a = array([43, 19, 90, 25, 16, 23, 60, 64, 64])
The entry just left of the largest entry -> 19
The first entry from the left is 43
Give the largest entry.
A: 90
Give the entry just right of the smallest entry.
A: 23
The third entry from the right: 60

((13, 10, -18, 25, -33, -23, -36, -33, -6, -16, -20), (-28, -28, 1, 19, -10, -26, -9, 23, -29, -35, 27), (2, -28, 13, -11, 27, -6, 15, 38, -45, -6, 6), (-15, -43, -2, 6, -19, -27, -17, -21, -14, -44, -3), (2, 17, 4, -25, 20, 31, 27, 5, 27, 35, -5), (40, 26, -2, -12, 11, 17, 1, -20, 2, 34, -36), (5, -29, -10, 14, -26, -31, -28, -32, -18, -36, -15), (-19, -27, -2, 23, -16, -31, -19, 9, -28, -39, 12), (44, -1, 1, -8, 16, 2, 0, 1, -38, 19, -35), (-8, 15, 6, -24, 27, 31, 32, 27, 19, 28, 8))
The minimum: -45
Which number is the maximum? 44
Which number is the entry just left of -12? -2
Which number is the entry just left of the smallest entry? 38
Which number is the entry just right of the largest entry? -1
Which number is the entry just left of 28? 19
The entry just left of -39 is -28

M =
[[ -5  13   3  32]
 [-50  20  -3  40]
 [-34   7  26  43]]
Which number is the entry directly below the smallest entry?
Answer: -34
Which number is the entry just right of -5?
Answer: 13
The entry just right of -34 is 7
The maximum: 43
The entry just left of 13 -> -5
Which number is the entry just right of -50?
Answer: 20

[-23.3 -13.2 -29.7  -8.7   1.0 -13.2 -68.1  12.5 -11.7 -58.7   1.8  -8.9
  11.9 -13.6]
Which number is the entry just right of -68.1?
Answer: 12.5
Which number is the smallest entry?
Answer: -68.1
Which number is the entry just left of -8.7?
Answer: -29.7
Which number is the entry just right of 11.9?
Answer: -13.6
The entry just right of -23.3: -13.2
The entry just left of the smallest entry: -13.2

[[ -5.3 -21.5   3.5 -10.1  17.8 -34.8 -14.4 -15.2  47.0   0.6  -6.1 -24.0
   -1.1  23.4]
 [ -5.3 -21.5   6.4 -10.1   9.9 -52.8 -14.4 -15.2  63.1   0.6   0.1 -20.4
   -1.1  13.9]
 [ -5.3 -21.5  42.5   3.4 -21.2  21.9  10.1 -15.2 -18.6  45.5   2.8  -0.1
   -1.1 -22.2]]
The entry just right of 63.1? 0.6
The entry just left of -18.6 is -15.2
The entry just left of 6.4? -21.5
The entry just left of 47.0? -15.2
The entry just left of -20.4 -> 0.1
The entry just right of -20.4? -1.1
The entry just left of the smallest entry is 9.9
The entry just left of the largest entry: -15.2
The entry just right of 6.4? -10.1

[[ 19.9  16.3  15.6   1.3  -8.5  -9.9   6.2]
 [ 14.5  14.5  15.1  -6.4  -8.8  52.1  -0.6]
 [  1.4  10.6  -8.1   3.7  -0.2   7.1  12.4]
 [ 18.2 -16.7  20.2   2.4   1.3  25.3  -6.1]
 [  1.4  10.1  -8.9   4.4   0.1   0.7  13.3]
 [  5.9 -11.1  -7.8  -6.6  -1.0 -21.4  12.0]
 [ 24.4 -10.9  24.1  11.0   1.0 -23.0  -1.5]
 [ 20.1 -10.2  16.0 -12.4  -7.0  28.2  -0.5]
 [  0.4  13.1   9.4  11.4  -0.2 -39.8  -5.8]
 [  5.7 -17.5  -5.4 -12.5  -0.7  36.6   6.8]
 [-19.1  10.9 -14.7  12.6   6.5 -31.4   0.3]]
The smallest entry in the last row: -31.4
Report the entry in the top-right corner.
A: 6.2
Report the top-left entry.
A: 19.9
Report the 2nd entry on the diagonal from the top-right corner.
A: 52.1
Report the entry just left of the centre entry.
A: -7.8
The last entry of the largest entry's row -> -0.6
The entry just left of -8.8 -> -6.4
Report the top entry of the column that holds the smallest entry.
A: -9.9
Report the 4th entry, reading row by row.
A: 1.3
Report the entry just left of the smallest entry.
A: -0.2
The last entry, reading row by row: 0.3
Report the entry just left of 24.1.
A: -10.9
The first entry of the smallest entry's row is 0.4
Report the third-last entry, reading row by row.
A: 6.5
Report the largest entry in the first column.
A: 24.4
The smallest entry -> -39.8
The bottom-left entry: -19.1
Report the 5th entry from the end, reading row by row.
A: -14.7
The entry directly above -31.4 is 36.6
Report the third smallest entry.
A: -23.0
The entry just left of the largest entry is -8.8
Report the entry at the centre.
A: -6.6
Report the 3rd entry in reading order.
A: 15.6
The entry directly below -1.0 is 1.0
Report the entry just right of -8.9.
A: 4.4
The entry directly above 0.3 is 6.8
Report the entry just left of -7.8.
A: -11.1
Report the third largest entry.
A: 28.2
The first entry of the largest entry's row: 14.5
The entry just right of 13.1 -> 9.4

Questions about the grid below.
1) Report the entry directly below 156.
2) Report the smallest entry in the last column.
3) Report the third entry on the main diagonal.
4) Report the entry directly below 70.
5) Report the entry just right of 96.
6) Report the 2nd largest entry.
7) Report the third entry on the diagonal from the top-right corner.
8) Report the bottom-left entry.
[[167 120 110 121 134  67]
 [127 127  96 113 135  76]
 [ 82  75 121  70 197 114]
 [ 33 105 102 173 157 145]
 [121  79 119  32 158 102]
 [124  82  74 110 194 172]
 [152 156 101 194 120  91]
 [ 64 128 103 123  64 139]
 [ 66 112 114  99 118 204]]
1) 128
2) 67
3) 121
4) 173
5) 113
6) 197
7) 70
8) 66

x =
[[2928 7957 4515 3783 4105 4391 7656 5137 4308 8001 7572 3429]
 [6027 7864 8058 5703 3480 6791 5527 5906 5691 3223 1835 6550]]
Indices start at 0.
Give the entry in row 1 and column 0.
Answer: 6027
The entry just right of 7864 is 8058
The entry at row 0, column 1 -> 7957
Give the top-right entry.
Answer: 3429
Give the entry just right of the smallest entry.
Answer: 6550
The entry in the top-left corner is 2928
Give the entry directly above the smallest entry.
Answer: 7572
The entry just right of 4308 -> 8001
The entry just left of 3223 -> 5691
Give the entry directly below 3783.
Answer: 5703
Give the entry just left of the smallest entry.
Answer: 3223
Give the entry at row 0, column 2.
Answer: 4515

Questions about the table below.
1) Read off the entry just right of 13.0.
2) Read off the entry just left of 23.8.
3) Read off the entry just left of 62.5.
4) Read off the entry just right of the largest entry.
5) Read off the 1st entry in reading order.
6) Read off the third smallest entry.
[[-18.5 -20.8  46.4 -14.4   8.2  62.5 -11.9  10.8  11.9  27.3  -9.5  23.0
    0.5  -8.1  15.2   9.8]
 [  2.7 -19.7 -11.8 -30.8 -27.5   4.5  -8.0  23.8 -34.9 -25.2 -12.6  -6.2
  -11.5  32.4 -37.8 -42.9]
 [-21.4  -7.6  27.1   4.2  32.5  56.2   1.5  14.9  23.9  24.3 -10.3  25.3
  -22.0  10.1  37.7   8.0]
 [ -5.5 -20.1  38.6  -8.5  13.0  63.8  -5.1   9.6   6.8  26.8  -2.8  21.1
   -2.9 -10.9  16.4   6.7]]
1) 63.8
2) -8.0
3) 8.2
4) -5.1
5) -18.5
6) -34.9
